Here is a tiny trained network, its code and every weight. The questions are about switching its units off for an input and a class, where a switched-off unit gives its printed mean instead of its output.

import numpy as np


def w(rows, s, z=0):
    codes = np.array(rows[::2]) - 128.0
    scale = np.full(codes.shape[1], s)
    scale[-1] = z or s
    return codes * scale


def f(y):
    return y / 2 * (1 + np.tanh(0.7978845608 * (y + 0.044715 * y**3)))


def log_softmax(a):
    a = a - a.max(-1, keepdims=True)
    return a - np.log(np.exp(a).sum(-1, keepdims=True))


def net(x, mask):
    res = np.array(x, float).reshape(1, 7) / 4 @ E
    y = f(res @ A[0][:, :-1].T + A[0][:, -1])
    res = res + np.where(mask, y, B[0][:, -1]) @ B[0][:, :-1]
    return log_softmax(res[-1] @ U[:, :-1].T + U[:, -1])


A, B = {}, {}
E = w([
[138,101,186,26,155,104,52,157,162,139,130],'x0',
[21,157,174,159,134,135,185,62,138,160,133],'x1',
[136,40,123,145,1,99,195,166,184,145,33],'x2',
[112,155,40,146,162,164,76,89,169,106,153],'x3',
[154,134,94,161,183,121,120,218,18,77,99],'x4',
[101,147,86,83,78,249,148,147,148,128,133],'x5',
[44,107,58,128,112,160,138,216,137,84,36],'x6',
],0.0044)
A[0] = w([
[170,143,198,112,111,66,118,155,120,113,115,178],'n0',
[199,116,235,99,132,27,114,199,99,129,109,192],'n1',
[139,131,133,128,121,132,110,126,134,139,126,147],'n2',
[129,121,146,143,139,106,134,127,114,127,125,151],'n3',
[127,136,138,131,124,120,126,126,127,122,122,139],'n4',
[170,147,119,164,80,113,147,112,135,167,120,119],'n5',
[28,111,125,108,21,150,212,175,191,131,48,248],'n6',
[127,126,124,127,131,128,131,133,126,131,129,131],'n7',
[185,123,27,120,107,174,131,228,104,111,100,221],'n8',
[85,133,121,128,105,136,155,99,172,142,132,120],'n9',
[98,137,127,114,166,130,113,165,107,125,129,173],'n10',
[189,108,45,170,126,6,104,157,143,112,78,150],'n11',
[133,131,157,139,135,98,124,133,116,131,115,157],'n12',
[128,128,128,128,128,128,128,128,128,128,128,128],'n13',
[167,123,203,46,129,182,55,137,154,137,166,96],'n14',
[55,141,140,111,218,123,51,205,81,122,108,214],'n15',
[89,147,99,151,152,119,83,123,132,139,110,96],'n16',
[127,126,130,129,128,128,128,127,128,128,129,121],'n17',
[76,133,39,119,184,102,10,110,177,109,129,192],'n18',
[183,132,35,120,104,170,129,221,105,116,102,226],'n19',
[165,158,132,145,152,142,139,81,93,102,179,172],'n20',
[192,109,148,79,57,91,46,149,206,142,90,185],'n21',
[132,139,119,128,124,127,134,137,127,130,127,152],'n22',
[129,128,127,127,128,129,127,128,128,128,128,132],'n23',
],0.011,0.0017)
B[0] = w([
[128,118,114,128,147,85,154,129,129,153,143,177],'n0',
[120,91,129,127,163,51,183,109,145,166,143,229],'n1',
[114,135,127,126,135,121,122,131,121,125,137,133],'n2',
[124,122,113,118,126,133,144,132,137,139,117,137],'n3',
[135,127,116,126,129,129,137,130,127,133,128,129],'n4',
[108,118,124,125,144,131,143,146,121,121,98,150],'n5',
[118,156,130,151,76,138,254,96,127,119,84,255],'n6',
[129,126,132,129,127,130,125,125,133,125,124,128],'n7',
[126,127,128,130,116,170,89,145,121,77,62,223],'n8',
[145,140,121,128,104,109,176,134,112,116,126,160],'n9',
[136,116,132,131,118,132,127,128,137,106,97,158],'n10',
[114,141,138,143,102,192,147,109,127,184,108,194],'n11',
[127,121,111,127,132,121,150,132,126,141,125,141],'n12',
[128,128,128,128,128,128,128,128,128,128,128,128],'n13',
[135,190,127,121,104,148,95,124,123,96,186,199],'n14',
[127,98,119,137,113,128,144,144,127,76,52,226],'n15',
[150,127,138,104,123,111,124,137,135,111,124,146],'n16',
[131,129,125,127,127,127,131,130,127,130,128,127],'n17',
[141,132,130,107,154,104,83,146,117,102,182,225],'n18',
[125,124,130,130,119,166,89,142,125,80,68,215],'n19',
[117,106,132,127,132,126,129,133,143,181,132,190],'n20',
[134,97,127,116,179,92,75,155,120,109,135,210],'n21',
[125,122,142,129,128,132,120,123,138,123,118,131],'n22',
[126,128,130,129,129,128,127,128,127,127,129,129],'n23',
],0.025,0.0076)
U = w([
[103,103,135,156,140,103,182,72,162,254,150,199],'0',
[135,128,117,131,112,207,32,180,98,90,96,197],'1',
[168,200,144,88,150,127,53,120,137,151,234,78],'2',
[151,83,115,100,173,81,102,168,135,94,132,151],'3',
[104,173,130,163,33,169,191,96,117,109,90,3],'4',
],0.0065,0.0011)

Each question gives the input, the list of numbers given to net, and the class t.
The units are the neurons (one row each of A and B). Each row of codes is followed by its name. A weight is (code - 128) times the scale printed after its matrix; where a second scale follows, it is the last column's (A, B and U).
mask holds one flag per neuron, in row order. A switched-off neuron (its flag False) gives its mean, the last column of its row in B, instead of its output. The means were averaged over made-up inputs and are rounded, as every weight is.
A unit's drop is (log p(t) with every unit on - log p(t) with that unit switched off) / (log p(t) with every unit on - log p(t) with every unit switched off).
The circuit of an input: a set's keep is (log p(t) with only the set's units on - log p(t) with every unit switched off) / (log p(t) with every unit on - log p(t) with every unit switched off). Starting from the 12 units with the biggest drops (on a tie, the unit counted first), units are removed one at a time, each time the one whose removal leaves the highest keep (on an exact tie, the one counted first), for as long as the keep stays at least 0.8.
units of the circuit, in order: the units of the circuit, biggest drop first
unit that matters most: the unit with the biggest drop
top k neurons: the k neurons with the biggest drops, biggest first
drop when u is switched off: that unit's drop, to one decimal
input [8,3,7,4,-7,5,-8], class 2: unit that matters most	n21
input [2,-4,6,3,-2,3,-7], class 2: top 2 neurons	n15, n14
input [-5,-2,-3,2,-1,-1,-1], class 2: units of the circuit, in order	n6, n15
input [-8,-5,-5,-7,1,0,8], class 1: top 2 neurons	n8, n19
input [7,-5,6,4,-8,-1,-4], class 2: units of the circuit, in order	n14, n15
input [4,-3,8,-2,5,3,-4], class 3: top 3 neurons	n21, n1, n8
input [-1,-8,-8,2,0,-7,-7], class 0: top 2 neurons	n1, n20
input [4,8,-6,5,3,3,4], class 3: top 3 neurons	n8, n19, n18
input [-7,-8,-1,-4,4,-4,7], class 1: top 3 neurons	n8, n19, n6
input [0,-7,7,4,3,-4,4], class 1: top 3 neurons	n8, n21, n19
input [-4,-8,4,2,3,-8,8], class 1: drop when n8 is switched off	1.7
input [6,-8,6,0,0,-6,-5], class 0: drop when n1 is switched off	0.6
input [-4,-3,-2,-1,-8,5,-6], class 2: drop when n1 is switched off	0.1
input [-5,-2,-8,-3,-1,-6,-1], class 0: drop when n17 is switched off	0.0
input [-5,5,-7,8,-4,8,5], class 2: units of the circuit, in order	n18
